Each row has a name. Each question is about the rows just above it.

[  8  -8   9  -8 -26   2   4]  nevil
[ -4   9   4   3 -16  -8 -11]  fozad
[ 38   5 -31 -23 -58  23 -33]  timi
[ -2   9 -10   3   8   2 -10]  neso
[ -5  12   4   7  18   1 -12]  Kis
[-41  -1  -4   8 -58  17 -16]  zekuz
[-9 -1 25  8 -3 -4  9]  vumi
[ 45   4 -41 -27 -58  25 -36]  deto
[-42  11 -14   7  -3 -57   3]  gosib
[ 37   5 -31 -22 -58  23 -32]  Nobi
Whose row is [ -4   9   4   3 -16  -8 -11]?	fozad
The one value in deto and fozad:	[4]
[  8  -8   9  -8 -26   2   4] is in which row?	nevil
Shared by zekuz and neso:	[8]
Shared by vumi and gosib:	[-3]
Whose row is [ -2   9 -10   3   8   2 -10]?	neso

[  2 -24  15 -11  12  -7 -24   7   0   0   1   3  -4 -43  14   1  10 -46
  10   1  15   5  11 -10  -5  13   6 -40 -11  25 -21  -4   1   5  -4  -6
  33 -14 -11   8 -35  10 -10  21  19  15 -49  29 -25 -39 -22  11   2  -7
  -1  -2 -47  27  10 -46]  bis
[  3 -26  15 -11  13  -7 -25   8   1  -1   0   3  -5 -44  13   1   5 -50
  10   0  15   5  12 -11  -6  14   7 -41 -11  27 -21  -5   1   6  -4  -5
  35 -15 -10  10 -36  10 -10  22  18  15 -51  29 -26 -41 -22  12   2  -7
  -2  12 -50  27  12 -48]  mafo
[  2  -4  14 -10  11  -7 -21   5   1   4   2   1  -4 -40  17   2   9 -35
   9   2  13   5   6  -8  -3  10   5 -35 -10  20 -18  -1   1   3  -5  -6
  25 -11 -12   4 -34   9  -9  18  19  14 -44  27 -23 -32 -22   6   2  -5
   0  -4 -40  24   7 -40]  Fular
[  2 -24  15 -11  12  -7 -24   7   0   0   1   3  -4 -43  14   1  10 -46
  10   1  15   5  11 -10  -5  13   6 -40 -11  25 -21  -4   1   7  -4  -5
  38 -16 -10  12 -36  10 -11  23  18  15 -52  30 -27 -42 -22  13   2  -7
  -2  -1 -52  27  12 -50]  betap
The row with [  2 -24  15 -11  12  -7 -24   7   0   0   1   3  -4 -43  14   1  10 -46
  10   1  15   5  11 -10  -5  13   6 -40 -11  25 -21  -4   1   5  -4  -6
  33 -14 -11   8 -35  10 -10  21  19  15 -49  29 -25 -39 -22  11   2  -7
  -1  -2 -47  27  10 -46] is	bis
Whose row is [  2 -24  15 -11  12  -7 -24   7   0   0   1   3  -4 -43  14   1  10 -46
  10   1  15   5  11 -10  -5  13   6 -40 -11  25 -21  -4   1   7  -4  -5
  38 -16 -10  12 -36  10 -11  23  18  15 -52  30 -27 -42 -22  13   2  -7
  -2  -1 -52  27  12 -50]?	betap
Whose row is [  2  -4  14 -10  11  -7 -21   5   1   4   2   1  -4 -40  17   2   9 -35
   9   2  13   5   6  -8  -3  10   5 -35 -10  20 -18  -1   1   3  -5  -6
  25 -11 -12   4 -34   9  -9  18  19  14 -44  27 -23 -32 -22   6   2  -5
   0  -4 -40  24   7 -40]?	Fular

[ 18  26  26 -36] -> Rifi
[ 19  35  14 -37] -> tinun
[ 23  22  18 -37] -> vogak
[ 20  29  14 -41] -> kofa
[ 17  30  24 -35] -> rir
[ 21  11  20 -37] -> ruga
[ 18  23  16 -36] -> Sefom
[ 18  38  19 -36] -> lov
[ 20  15  23 -41] -> Tibim
[ 21  23  23 -42] -> zafo
[23 22 24 20] -> gakor
Whose row is [ 21  23  23 -42]?	zafo
Which value is in both gakor and Sefom?	[23]
[ 17  30  24 -35] is in which row?	rir

[  6  11 -10  37  24   3] -> vos
[  3  11 -10 -17   6  -2] -> vofi
[  6   4 -12   5  24   1] -> lam
Shared by lam and vofi:	[6]
The one value in vofi and lam:	[6]

[ 22   9 -21  11 -15] = zepab
[ -8 -15 -22  23 -16] = rusen
[  4 -18 -20   8  11] = zof
[ 10 -10   4  12  19] = Vanek
[ -8 -15 -15   0   5] = Rop
[  5 -10   4  22  19] = dunin
[ -8 -15 -22   0   5] = pama
Which value is in both zepab and rusen?	[-15]
Which value is in both Rop and dunin?	[5]
Which value is in both pama and dunin?	[5]
Which value is in both zepab and dunin?	[22]
Shared by zepab and zof:	[11]
Which value is in both pama and zepab?	[-15]

[ -3 -37  -9 -15  23   7  -8  12  26  26 -32  11   9  28   8  28  -4  10
 -11  28  -5  37  36  24  20] = kuv
[-46 -22  28 -34 -10  19 -46 -19  14  36  26   1 -15  21 -10  30  -3   4
   3   8  18  12  10  11 -22] = Fefek
[ 19  37  15  29 -11 -10  22   0 -28 -41  18 -13   0 -26 -10 -45  10  -8
 -13 -23  -6 -31  17 -23 -15] = rogo
Whose row is [ 19  37  15  29 -11 -10  22   0 -28 -41  18 -13   0 -26 -10 -45  10  -8
 -13 -23  -6 -31  17 -23 -15]?	rogo
Where do [ -3 -37  -9 -15  23   7  -8  12  26  26 -32  11   9  28   8  28  -4  10
 -11  28  -5  37  36  24  20] appear?	kuv
Whose row is [-46 -22  28 -34 -10  19 -46 -19  14  36  26   1 -15  21 -10  30  -3   4
   3   8  18  12  10  11 -22]?	Fefek

[-18  -2  -1  23  20  -3 -25 -25 -11 -11 -23 -20  16   6  -8  39   6  28
   6   2 -34 -18  13  -6  21   6  -3  -7   9  -4 -23   0 -19  21 -12  -6
  22  -2 -19 -15  23  -5 -24   9   1 -16  37  -4 -15  10 -18   1  12  -7
   8] : zavo
[ -5  29   5   1  29  19 -37 -23   0  20 -35  -2  -4 -31  13 -21  -3  -4
 -14 -18  -3 -30  -7 -15 -26  33  22  18 -16 -10 -15 -16  -6  18   5 -16
  -3   3  46 -13  -3   5  -1  14  24   0  14   8 -22  -9 -29   3   3  28
 -27] : ratu
[ 11  -4   6   1 -10 -34  -9 -21 -17 -12  -4  -6  -4  12  -5   9 -17  25
   2 -30  -2 -13   1  -5  -5   9 -16  -8 -12  13 -21  12  15 -13  -1  -2
   1  23 -19 -14  -9 -14 -17  32 -14 -20 -23   9   9  21  19   1 -26   5
  19] : Rak
Where do [-18  -2  -1  23  20  -3 -25 -25 -11 -11 -23 -20  16   6  -8  39   6  28
   6   2 -34 -18  13  -6  21   6  -3  -7   9  -4 -23   0 -19  21 -12  -6
  22  -2 -19 -15  23  -5 -24   9   1 -16  37  -4 -15  10 -18   1  12  -7
   8] appear?	zavo
Which row holds [ 11  -4   6   1 -10 -34  -9 -21 -17 -12  -4  -6  -4  12  -5   9 -17  25
   2 -30  -2 -13   1  -5  -5   9 -16  -8 -12  13 -21  12  15 -13  -1  -2
   1  23 -19 -14  -9 -14 -17  32 -14 -20 -23   9   9  21  19   1 -26   5
  19]?	Rak
[ -5  29   5   1  29  19 -37 -23   0  20 -35  -2  -4 -31  13 -21  -3  -4
 -14 -18  -3 -30  -7 -15 -26  33  22  18 -16 -10 -15 -16  -6  18   5 -16
  -3   3  46 -13  -3   5  -1  14  24   0  14   8 -22  -9 -29   3   3  28
 -27] is in which row?	ratu

[-19  16 -22  -8 -30  19  33  -7 -13   2 -16  13  20 -27  -6  -6 -10  -4
 -31  14 -22  10 -12  40  -8  -2  13  -1 -13  -8  28 -14  -7 -41  -3 -16
 -21  26 -25  25  25 -21 -15 -11  -6   8  12  16   6   9  20  20 -16   0
  -8  -4  18 -13 -11   4  -4  -5  28] -> Nomi
[ 18 -17  -8  20  -1   6 -19  13  -5 -34  -3  -6  -7  43  13   0  -9  13
  -7 -14  -3  18 -16  -4  22   2 -31   4 -15  -5 -26  -1  46  11  -5  22
  21 -32  10 -12 -30  16  -5  -4  19  34  -7  -5 -17  14  13  17 -17   3
  16  -7  23 -13  -5  -8 -21 -28  19] -> pepef
[  8 -18   1 -18  33 -22 -30   0  33  31  30  11  12  -2   5 -13  12 -16
  23 -20  23 -13  -2 -11  -2 -21  -4   8   7  -3   5 -10 -18  21  -1 -10
  24   5  16 -10  26  26  29 -21 -11 -31  21 -18  14 -19 -13  -8  26 -16
 -14  -6 -18  25  19 -10   8   5 -17] -> risu
[ -1  -7   0 -16  33 -18 -42  16  20  28  28  11   9 -16  15  28   3 -12
  21  -1   3 -13  -8 -19  26   8  16  18  28  23 -10  -9  -9  36  -1  26
  13 -19  11 -14   9  23  23 -25 -12 -19  -9  -6  19 -14   1  -8   7  -2
  -1  10 -14  33  29 -25  10   7 -11] -> bul
[  4 -23  39  -1   5 -22   5   3  33  36   5  -4  -7 -13 -27 -40  -8  -5
  13   0  12 -14   7 -31 -18  -6  14 -14  -4   1  -3  11 -13   2  -9  -8
   7   8  -4  -1  26  24  27   4 -13 -34  27 -15   2   0 -17   6  21  11
 -10  -9 -14   8   0   2  31  26 -40] -> faf
[ 17 -12 -23  20   9   4 -13   0   7 -26  -2 -19  -8  30  -4  -4  -1   7
 -11 -24   1  21  -4   4  15   6 -20  -2  -1  -4 -17   1  40   1  -2  31
  -9 -23 -16 -10 -36  -1 -21  -3  32  43  -4  -6 -30  23  19  18  -7 -19
  28   8  18  -6  -6   1 -19 -31  19] -> Lofu
[  9 -23  30  -5  19 -21 -13   3  35  34  21   7   2 -11 -13 -38  -3 -10
  17  -9  27 -13   2 -26 -18 -18  -7  -3  -2  -7   5  -1 -16   2  -5  -9
  16  11   4  -8  31  28  29  -8 -16 -32  25 -15   5 -13 -18   1  28  -3
 -10 -23 -14  15   6  -1  21  16 -28] -> dobu
[  1  15 -15  18  -9   6  36 -33 -46 -16 -14   8 -11  -9 -21  24   2 -18
 -21   1   4   8   2  41 -19   7  14  -7 -20 -23   9 -23 -19 -26 -11  -1
  -8  14 -20  14  -9 -10 -21  -8  29   8   3  19 -13  17  21  32 -20  23
  -4   2  10   2   9   4  -8   1  34] -> pavu
[  3  12   6  15  15   0 -24  12  -4   9   4  -6   9  21  39  31  11  -7
  23  17  26 -11  31 -18  25  12 -25  24  18  17 -57  18   8   8  17   5
  12 -15  27 -14   7   0  14  -1   5   8 -14  12  13 -10  -3 -23  19  10
  29  -4   9   6 -10  -6 -27 -16   8] -> Kevi
[  2  -2  17 -24 -11 -31  14  -7  24   7   1  -7  -9   7 -20 -26   4   8
   6   9 -19 -13  16  -4 -16 -12  36 -27   1   5  15  26  -5   3  -9 -24
 -10  12  17  20   7  -4  11  21 -28 -20  30 -12   0   1 -12 -18   0  17
 -34  15 -32 -21  -3  14  13  24 -45] -> Razi
Whose row is [-19  16 -22  -8 -30  19  33  -7 -13   2 -16  13  20 -27  -6  -6 -10  -4
 -31  14 -22  10 -12  40  -8  -2  13  -1 -13  -8  28 -14  -7 -41  -3 -16
 -21  26 -25  25  25 -21 -15 -11  -6   8  12  16   6   9  20  20 -16   0
  -8  -4  18 -13 -11   4  -4  -5  28]?	Nomi
Where do [  8 -18   1 -18  33 -22 -30   0  33  31  30  11  12  -2   5 -13  12 -16
  23 -20  23 -13  -2 -11  -2 -21  -4   8   7  -3   5 -10 -18  21  -1 -10
  24   5  16 -10  26  26  29 -21 -11 -31  21 -18  14 -19 -13  -8  26 -16
 -14  -6 -18  25  19 -10   8   5 -17] appear?	risu

[  1 -19   1  -4  25 -29   3  -9  -5   6  38  33 -34  25   4  24 -46]  Gilo
[  1 -19   1  -4  25 -29   1  -9  -5   6  12  33 -34  25  -2  24 -46]  dumo
[  9  -1  -8   0   7   0 -10  15  23  10  15 -22   2 -13  -7  -1  37]  misab
[  9  16   6 -13  17  -5   9   1  -8  11   1  24 -34 -15  43   8  16]  Mab
[ 31  15 -24  15  -7  25   8   2   4 -16  -6  39 -22 -26  10   8  25]  topat
[-24  -6  26 -19 -10  38  -3  15  22 -17  12  31   2  32 -11  39  39]  dav
Shared by topat and Mab:	[8]
The one value in topat and dumo:	[25]
Which value is in both Mab and topat?	[8]
Whose row is [ 31  15 -24  15  -7  25   8   2   4 -16  -6  39 -22 -26  10   8  25]?	topat
Whose row is [  1 -19   1  -4  25 -29   3  -9  -5   6  38  33 -34  25   4  24 -46]?	Gilo

